Below are the code and all the weights of a small trained network. Each question names an input and a target symbol and asks about switching units off, where a switched-off unit gives its printed mean instead of its output.

import numpy as np


def w(rows, s, z=0):
    codes = np.array(rows[::2]) - 128.0
    scale = np.full(codes.shape[1], s)
    scale[-1] = z or s
    return codes * scale


def f(y):
    return np.maximum(y, 0)


def softmax(a):
    e = np.exp(a - a.max(-1, keepdims=True))
    return e / e.sum(-1, keepdims=True)


def log_softmax(a):
    a = a - a.max(-1, keepdims=True)
    return a - np.log(np.exp(a).sum(-1, keepdims=True))


def net(x, mask):
    ids = ['αβγδεζηθλμξπσφψω'.index(c) for c in x.split()]
    T = len(ids)
    res = E[ids] + P[:T]
    r = res
    for j in range(3):
        rows = slice(2 * j, 2 * j + 2)
        q, k, v = (r @ M[0][rows].T for M in (Q, K, V))
        z = softmax(np.where(np.tri(T) > 0, q @ k.T / 2**0.5, -1e9)) @ v
        o = O[0][rows]
        res = res + np.where(mask[j], z, o[:, -1]) @ o[:, :-1]
    y = f(res @ A[0][:, :-1].T + A[0][:, -1])
    res = res + np.where(mask[3:15], y, B[0][:, -1]) @ B[0][:, :-1]
    return log_softmax(res[-1] @ U[:, :-1].T + U[:, -1])


Q, K, V, O, A, B = {}, {}, {}, {}, {}, {}
E = w([
[149,137,90,87,136],'α',
[129,101,118,92,107],'β',
[130,126,139,95,113],'γ',
[92,161,106,137,160],'δ',
[22,92,170,129,96],'ε',
[102,87,145,178,137],'ζ',
[110,136,105,105,123],'η',
[98,105,180,127,115],'θ',
[148,165,77,86,153],'λ',
[116,99,164,125,109],'μ',
[98,156,121,94,124],'ξ',
[82,54,77,65,53],'π',
[25,206,144,208,174],'σ',
[195,48,96,34,154],'φ',
[179,67,51,10,159],'ψ',
[145,81,222,6,128],'ω',
],0.014)
P = w([
[82,248,126,2,199],'0',
[50,51,111,160,79],'1',
[76,53,111,124,72],'2',
[109,53,115,145,84],'3',
[89,45,119,132,95],'4',
[97,61,97,111,100],'5',
[108,65,89,66,92],'6',
[75,55,104,98,113],'7',
[78,46,102,89,114],'8',
[75,54,94,68,124],'9',
[73,56,105,68,128],'10',
[74,74,88,62,146],'11',
[52,63,105,75,127],'12',
[51,56,105,92,115],'13',
],0.0079)
Q[0] = w([
[254,204,197,202,171],'h0',
[233,156,152,178,75],'h0',
[193,240,125,170,144],'h1',
[102,77,173,115,172],'h1',
[16,78,87,65,147],'h2',
[194,198,155,149,190],'h2',
],0.0091)
K[0] = w([
[186,68,119,176,52],'h0',
[118,1,97,243,114],'h0',
[114,184,118,190,106],'h1',
[133,99,72,40,107],'h1',
[163,173,157,83,180],'h2',
[170,107,107,127,15],'h2',
],0.0098)
V[0] = w([
[212,146,50,100,153],'h0',
[132,209,174,141,222],'h0',
[63,116,144,130,74],'h1',
[114,140,254,157,154],'h1',
[205,90,169,89,118],'h2',
[114,186,71,170,158],'h2',
],0.012)
O[0] = w([
[239,154,174,98,1,115],'h0',
[183,156,164,84,183,166],'h0',
[37,180,106,121,109,210],'h1',
[96,119,195,111,157,2],'h1',
[150,54,184,118,51,87],'h2',
[181,215,115,131,164,117],'h2',
],0.0098,0.0096)
A[0] = w([
[56,77,190,102,127,169],'n0',
[174,199,135,22,62,211],'n1',
[176,130,177,81,160,112],'n2',
[162,212,87,94,113,246],'n3',
[207,197,113,66,184,209],'n4',
[97,214,76,167,183,63],'n5',
[74,216,226,212,119,124],'n6',
[230,85,15,145,139,97],'n7',
[78,135,201,201,32,247],'n8',
[69,75,73,185,223,254],'n9',
[136,147,127,254,112,159],'n10',
[124,139,33,117,225,54],'n11',
],0.0065,0.0037)
B[0] = w([
[127,147,110,109,120,172],'n0',
[88,73,125,196,148,199],'n1',
[147,115,149,117,114,139],'n2',
[93,114,200,198,66,188],'n3',
[117,122,163,166,59,171],'n4',
[163,118,50,180,139,184],'n5',
[254,112,129,150,166,141],'n6',
[180,131,124,153,131,165],'n7',
[172,108,73,73,140,171],'n8',
[155,179,129,23,111,251],'n9',
[127,152,88,114,119,135],'n10',
[121,94,92,120,147,202],'n11',
],0.0078,0.013)
U = w([
[127,133,162,153,76,93],'α',
[108,124,144,107,83,85],'β',
[87,89,167,131,137,86],'γ',
[94,125,128,235,156,123],'δ',
[77,96,107,81,219,78],'ε',
[141,152,130,86,129,95],'ζ',
[73,149,150,167,103,176],'η',
[143,161,177,18,139,253],'θ',
[141,221,171,118,54,124],'λ',
[139,138,161,66,123,91],'μ',
[70,140,162,151,129,136],'ξ',
[79,172,44,116,9,157],'π',
[187,224,61,152,122,97],'σ',
[252,110,106,44,100,80],'φ',
[253,105,71,104,102,90],'ψ',
[117,54,214,17,136,137],'ω',
],0.0056,0.0057)

Each question gives the input, a string of symbols that net reads in full, and the target symbol t.
The units are the heads (2 rows each of Q, K, V and O) and the neurons (one row each of A and B). Each row of codes is followed by its name. A weight is (code - 128) times the scale printed after its matrix; where a second scale follows, it is the last column's (O, A, B and U).
mask holds one flag per unit, heads first, then neurons. A switched-off unit (its flag False) gives its mean, the last column of its rows in O or B, instead of its output. The means were averaged over made-up inputs and are rounded, as every weight is.
A unit's drop is (log p(t) with every unit on - log p(t) with that unit switched off) / (log p(t) with every unit on - log p(t) with every unit switched off).
The circuit of an input: a set's keep is (log p(t) with only the set's units on - log p(t) with every unit switched off) / (log p(t) with every unit on - log p(t) with every unit switched off). Starting from the 12 units with the biggest drops (on a tie, the unit counted first), units are removed one at a time, each time the one whose removal leaves the highest keep (on an exact tie, the one counted first), for as long as the keep stays at least 0.8.
circuit, biggest first: the units of the circuit, biggest drop first
top k neurons: the k neurons with the biggest drops, biggest first
heads that matter: for each layer, one digit per head in row order, 1 if its drop is at least 0.15 and else 0, layers parted by /
drop when u is switched off: that unit's drop, to one decimal
input ε π π π β, target ε: top neuron : [n11]
input ε π η ε η α π π π, target ε: top 3 neurons : [n11 n4 n3]
input ε ξ π δ σ λ γ β ε π σ, target ε: heads that matter : 100
input ψ μ ε ε ψ θ φ, target ψ: circuit, biggest first : [h1 h0 n1]
input σ ε δ, target σ: heads that matter : 001
input π η δ π π ζ π ε π θ π π ζ, target π: circuit, biggest first : [h0 h1]
input ε θ ε, target ε: circuit, biggest first : [h0 n3]
input ψ η η, target ψ: circuit, biggest first : [h1 h0]
input θ λ ζ σ, target σ: circuit, biggest first : [n5 n6 h2]
input φ η θ, target φ: circuit, biggest first : [h0 h1]
input ψ π π ε π π, target ψ: top 2 neurons : [n8 n7]
input σ θ ω β π π ε μ π π η γ π, target σ: top 2 neurons : [n5 n9]
input ξ π σ, target σ: top 2 neurons : [n6 n5]
input ε ξ π π ε η, target ε: circuit, biggest first : [h0]
input ε π ζ η π, target ε: drop when n11 is switched off : 0.1
input ψ π θ π, target ψ: drop when h1 is switched off : 0.4
input π π δ η π π β θ θ, target π: drop when h0 is switched off : 0.8
